Below is a small trained network, with its code and all its weights. Each question gives an input and a target symbol and asks what happens when units are switched off, that is, made to give their printed mean instead of their output.

import numpy as np


def w(rows, s, z=0):
    codes = np.array(rows[::2]) - 128.0
    scale = np.full(codes.shape[1], s)
    scale[-1] = z or s
    return codes * scale


def f(y):
    return np.maximum(y, 0)


def softmax(a):
    e = np.exp(a - a.max(-1, keepdims=True))
    return e / e.sum(-1, keepdims=True)


def log_softmax(a):
    a = a - a.max(-1, keepdims=True)
    return a - np.log(np.exp(a).sum(-1, keepdims=True))


def net(x, mask):
    ids = ['αβγδεζηλμξπτφψω'.index(c) for c in x.split()]
    T = len(ids)
    res = E[ids] + P[:T]
    u = 0
    for l in range(2):
        r = res
        for j in range(3):
            rows = slice(2 * j, 2 * j + 2)
            q, k, v = (r @ M[l][rows].T for M in (Q, K, V))
            z = softmax(np.where(np.tri(T) > 0, q @ k.T / 2**0.5, -1e9)) @ v
            o = O[l][rows]
            res = res + np.where(mask[u + j], z, o[:, -1]) @ o[:, :-1]
        u += 3
        y = f(res @ A[l][:, :-1].T + A[l][:, -1])
        res = res + np.where(mask[u : u + 12], y, B[l][:, -1]) @ B[l][:, :-1]
        u += 12
    return log_softmax(res[-1] @ U[:, :-1].T + U[:, -1])


Q, K, V, O, A, B = {}, {}, {}, {}, {}, {}
E = w([
[166,106,121,140,150,83,150,82,75,115],'α',
[135,122,93,157,95,65,101,137,104,101],'β',
[124,99,108,174,84,125,158,113,189,128],'γ',
[94,204,109,91,221,166,108,111,90,147],'δ',
[171,210,93,232,99,136,43,148,150,186],'ε',
[101,143,127,173,181,59,121,153,111,154],'ζ',
[129,139,141,111,166,113,197,99,175,147],'η',
[208,114,136,181,70,98,104,104,141,100],'λ',
[108,106,82,102,132,52,190,122,119,97],'μ',
[54,84,127,176,150,56,68,142,185,113],'ξ',
[102,133,71,158,108,129,94,148,155,134],'π',
[135,130,42,122,109,70,75,145,121,70],'τ',
[130,102,79,218,118,132,108,77,82,154],'φ',
[182,208,56,94,213,173,181,59,128,220],'ψ',
[128,165,178,172,196,164,89,122,246,186],'ω',
],0.011)
P = w([
[229,172,194,53,97,29,187,152,153,123],'0',
[114,106,153,186,144,202,139,183,160,36],'1',
[45,161,104,133,52,104,30,5,178,123],'2',
[190,73,75,95,100,123,55,131,96,210],'3',
[140,96,108,209,172,206,151,212,129,2],'4',
[40,181,111,157,117,106,86,68,142,109],'5',
[216,52,60,107,145,98,91,132,105,227],'6',
[120,101,89,244,229,212,155,194,141,37],'7',
[79,189,116,158,110,87,102,77,157,74],'8',
[204,24,63,68,109,86,91,162,102,206],'9',
],0.0076)
Q[0] = w([
[234,122,106,69,183,133,210,132,112,134],'L0H0',
[185,60,1,223,199,127,208,182,111,43],'L0H0',
[105,220,166,65,67,155,118,75,76,216],'L0H1',
[123,183,208,140,97,157,140,157,36,86],'L0H1',
[250,20,108,60,139,75,58,141,157,226],'L0H2',
[175,12,16,195,140,97,110,134,175,152],'L0H2',
],0.0057)
K[0] = w([
[211,117,7,86,163,137,174,64,60,134],'L0H0',
[180,238,81,159,202,204,79,149,165,232],'L0H0',
[138,8,197,201,28,28,102,161,98,159],'L0H1',
[25,46,111,139,30,128,60,187,219,55],'L0H1',
[240,137,223,68,76,35,230,37,185,114],'L0H2',
[254,216,189,95,152,111,125,163,140,121],'L0H2',
],0.006)
V[0] = w([
[68,24,208,161,129,78,188,72,112,153],'L0H0',
[163,183,227,191,61,28,39,189,117,124],'L0H0',
[39,144,215,82,202,114,81,141,94,37],'L0H1',
[103,8,194,126,40,103,70,165,254,82],'L0H1',
[56,197,10,159,186,226,64,97,148,204],'L0H2',
[109,54,46,138,60,79,134,146,21,96],'L0H2',
],0.0058)
O[0] = w([
[100,88,139,105,54,181,253,96,70,171,82],'L0H0',
[193,130,235,76,32,81,110,173,118,136,86],'L0H0',
[53,95,239,75,161,141,137,107,36,97,22],'L0H1',
[35,125,203,127,47,177,120,166,238,124,2],'L0H1',
[70,154,161,219,238,80,9,88,102,204,129],'L0H2',
[79,75,28,111,8,101,147,21,137,141,134],'L0H2',
],0.0057,0.0046)
A[0] = w([
[135,186,111,125,170,140,98,164,151,42,234],'L0N0',
[90,107,190,170,106,226,192,130,62,81,183],'L0N1',
[120,196,158,132,116,69,157,141,188,25,246],'L0N2',
[79,115,243,82,106,61,120,181,61,150,3],'L0N3',
[133,161,80,87,63,67,93,40,171,180,223],'L0N4',
[82,163,86,135,68,144,186,254,188,98,87],'L0N5',
[167,133,134,120,196,46,155,176,86,191,88],'L0N6',
[86,143,239,195,126,94,96,206,176,130,218],'L0N7',
[103,132,72,148,162,236,132,162,139,110,117],'L0N8',
[111,62,122,178,137,172,78,218,128,69,160],'L0N9',
[137,31,117,205,111,149,149,108,113,130,152],'L0N10',
[100,104,167,202,139,249,189,166,211,74,26],'L0N11',
],0.0067,0.0027)
B[0] = w([
[86,112,207,87,188,117,142,129,127,131,202],'L0N0',
[99,148,217,189,73,50,97,29,46,124,141],'L0N1',
[84,178,164,102,151,111,106,202,115,74,172],'L0N2',
[202,62,180,223,2,86,53,93,102,97,130],'L0N3',
[66,160,76,129,134,29,123,148,96,187,255],'L0N4',
[85,159,99,97,81,141,115,197,202,154,151],'L0N5',
[191,172,92,143,68,181,98,113,118,114,196],'L0N6',
[182,110,156,152,72,153,208,81,217,148,148],'L0N7',
[125,17,108,116,128,136,173,63,110,90,186],'L0N8',
[163,31,167,140,183,192,118,149,146,123,171],'L0N9',
[167,184,128,88,173,130,112,143,91,109,208],'L0N10',
[86,66,161,155,60,203,196,87,93,178,146],'L0N11',
],0.0073,0.0072)
Q[1] = w([
[69,179,225,157,132,106,208,75,121,36],'L1H0',
[15,155,159,227,188,102,104,53,156,44],'L1H0',
[181,121,181,40,121,167,153,168,220,169],'L1H1',
[225,138,89,29,185,140,110,195,78,253],'L1H1',
[45,184,98,180,139,13,41,29,129,146],'L1H2',
[245,85,87,7,128,124,90,169,147,243],'L1H2',
],0.0048)
K[1] = w([
[39,44,153,168,170,133,75,53,119,120],'L1H0',
[94,35,59,170,190,154,70,52,137,183],'L1H0',
[59,134,148,110,74,53,85,116,154,139],'L1H1',
[184,205,121,93,70,2,235,126,82,130],'L1H1',
[183,134,27,159,159,107,178,132,116,148],'L1H2',
[160,235,202,50,95,95,210,169,176,102],'L1H2',
],0.0058)
V[1] = w([
[183,164,36,178,105,213,231,159,215,214],'L1H0',
[204,185,147,55,157,140,176,98,2,142],'L1H0',
[142,37,135,86,131,165,163,143,131,42],'L1H1',
[63,120,200,208,110,154,82,111,122,192],'L1H1',
[37,151,129,13,212,118,204,104,143,185],'L1H2',
[163,42,90,209,101,186,195,13,80,223],'L1H2',
],0.0058)
O[1] = w([
[207,128,85,17,194,134,91,119,224,146,190],'L1H0',
[158,225,85,125,114,208,199,154,72,141,222],'L1H0',
[88,94,44,147,72,181,177,118,206,123,119],'L1H1',
[147,185,199,150,173,107,170,68,138,71,1],'L1H1',
[107,95,164,140,191,54,247,255,140,201,105],'L1H2',
[111,126,148,33,170,168,146,53,63,201,132],'L1H2',
],0.0066,0.0057)
A[1] = w([
[176,89,162,232,184,173,149,204,130,68,164],'L1N0',
[183,153,68,122,144,117,96,194,52,184,188],'L1N1',
[26,38,164,124,166,183,144,172,92,143,246],'L1N2',
[214,82,98,43,126,85,88,157,131,179,91],'L1N3',
[103,150,79,189,61,32,112,116,87,189,243],'L1N4',
[191,173,91,197,132,151,84,51,152,145,254],'L1N5',
[115,119,84,159,114,144,64,33,97,218,168],'L1N6',
[192,131,106,85,108,247,103,172,177,67,106],'L1N7',
[254,78,97,113,172,216,168,206,141,57,177],'L1N8',
[24,73,162,42,128,157,128,164,90,64,190],'L1N9',
[177,111,142,85,191,211,172,53,46,127,53],'L1N10',
[122,111,88,114,117,32,213,219,155,213,173],'L1N11',
],0.0059,0.0035)
B[1] = w([
[81,151,215,94,194,180,26,170,84,75,168],'L1N0',
[131,150,185,138,89,130,209,118,122,193,251],'L1N1',
[132,113,126,180,68,59,136,181,117,243,157],'L1N2',
[179,85,134,185,138,88,139,194,192,222,197],'L1N3',
[56,164,138,114,159,168,215,93,83,114,228],'L1N4',
[126,107,214,118,107,47,98,108,128,71,221],'L1N5',
[144,100,138,45,108,84,97,75,124,113,224],'L1N6',
[52,164,48,83,63,128,68,93,192,125,168],'L1N7',
[79,212,67,88,143,253,103,115,207,76,212],'L1N8',
[157,223,94,230,46,63,151,191,113,213,142],'L1N9',
[144,52,72,219,156,154,109,161,68,109,195],'L1N10',
[106,11,205,109,204,143,197,126,86,72,202],'L1N11',
],0.0062,0.015)
U = w([
[128,75,185,136,166,178,210,136,150,143,37],'α',
[172,184,114,179,102,71,83,131,152,124,128],'β',
[116,124,92,131,41,213,210,79,156,158,56],'γ',
[88,145,34,149,88,103,71,179,138,138,33],'δ',
[148,132,213,80,154,168,62,126,148,108,144],'ε',
[130,65,127,135,142,86,94,157,192,180,76],'ζ',
[173,72,222,91,136,92,179,147,79,254,203],'η',
[60,204,90,50,62,130,98,41,101,103,106],'λ',
[169,196,166,193,97,168,176,123,70,91,171],'μ',
[79,93,172,194,181,131,105,201,47,121,61],'ξ',
[181,18,146,128,58,98,108,81,105,85,85],'π',
[133,185,101,161,100,160,94,151,153,237,151],'τ',
[162,133,236,147,186,76,126,135,150,117,251],'φ',
[107,159,52,201,98,48,138,167,111,116,174],'ψ',
[93,125,85,84,219,210,129,134,124,79,111],'ω',
],0.0062,0.0032)

Each question gives the input, a string of symbols that net reads in full, and the target symbol t.
The units are the heads (2 rows each of Q, K, V and O) and the neurons (one row each of A and B). Each row of codes is followed by its name. A weight is (code - 128) times the scale printed after its matrix; where a second scale follows, it is the last column's (O, A, B and U).
mask holds one flag per unit, layer by layer, with each layer's heads first. A switched-off unit (its flag False) gives its mean, the last column of its rows in O or B, instead of its output. The means were averaged over made-up inputs and are rounded, as every weight is.
A unit's drop is (log p(t) with every unit on - log p(t) with that unit switched off) / (log p(t) with every unit on - log p(t) with every unit switched off).
The circuit of an input: a set's keep is (log p(t) with only the set's units on - log p(t) with every unit switched off) / (log p(t) with every unit on - log p(t) with every unit switched off). Starting from the 12 units with the biggest drops (on a tie, the unit counted first), units are removed one at a time, each time the one whose removal leaves the highest keep (on an exact tie, the one counted first), for as long as the keep stays at least 0.8.
units of the circuit, in order: the units of the circuit, biggest drop first
most important unit: the unit with the biggest drop
top k neurons: the k neurons with the biggest drops, biggest first
top k neurons in layer l: the k neurons of layer l with the biggest drops, biggest first
drop of u: that unit's drop, to one decimal
input λ ω ψ φ φ, target ω: units of the circuit, in order => L0N4, L1N8, L0N9
input ψ λ γ, target η: most important unit => L0H1
input ψ γ γ β τ ω γ, target τ: top 3 neurons => L0N6, L1N8, L1N3
input φ ψ φ α τ, target ω: units of the circuit, in order => L1N8, L0N9
input ψ φ τ φ, target τ: top 2 neurons => L0N6, L1N8
input γ μ φ φ ω ε φ δ φ τ, target ζ: top 2 neurons => L1N3, L0N5
input η τ γ π, target ω: top 4 neurons in layer 1 => L1N8, L1N11, L1N0, L1N5
input μ φ β μ ζ φ ψ, target α: top 2 neurons => L1N11, L0N4
input λ ψ ξ ε φ α φ ψ α, target η: top 2 neurons => L1N8, L0N8
input ξ η π φ φ μ δ, target π: top 3 neurons in layer 0 => L0N3, L0N7, L0N5
input τ φ ω γ φ ψ φ μ η φ, target ξ: top 3 neurons => L0N2, L1N0, L1N11
input ξ τ γ α φ μ ζ, target π: top 2 neurons => L0N3, L0N7
input φ ψ ψ δ φ γ, target λ: top 2 neurons => L1N3, L0N9
input ψ β τ γ φ η τ τ φ, target λ: top neuron in layer 0 => L0N6
input γ μ γ γ τ ψ φ ω, target ω: top 2 neurons in layer 1 => L1N8, L1N1
input ψ γ δ γ β, target ξ: top 2 neurons => L0N0, L1N0
input τ τ γ δ β η φ φ, target ξ: top 3 neurons in layer 0 => L0N10, L0N6, L0N9
input ψ δ β ψ τ ψ γ ψ τ, target η: top 2 neurons in layer 1 => L1N8, L1N1
input μ ε φ ψ ψ φ φ, target α: top 2 neurons in layer 0 => L0N2, L0N4
input δ φ φ α, target μ: most important unit => L1H0
input φ γ ψ γ φ π, target λ: top 2 neurons in layer 0 => L0N9, L0N8
input φ μ ε μ, target η: top 2 neurons => L1N8, L0N4
input φ φ ξ ζ φ ψ, target η: top 2 neurons => L0N4, L1N8
input τ ψ φ α ε ψ π α φ π, target ξ: top 2 neurons in layer 1 => L1N11, L1N0
input φ ψ ε τ φ φ δ τ ψ λ, target η: top 2 neurons in layer 0 => L0N4, L0N9
input μ φ μ φ β η φ φ, target π: top 2 neurons in layer 0 => L0N1, L0N4
input δ α η ζ, target μ: most important unit => L1H0
input β μ ψ τ ψ φ φ φ ξ, target λ: top 2 neurons in layer 0 => L0N9, L0N4
input π φ ψ η φ, target ω: drop of L0H1 => 0.4
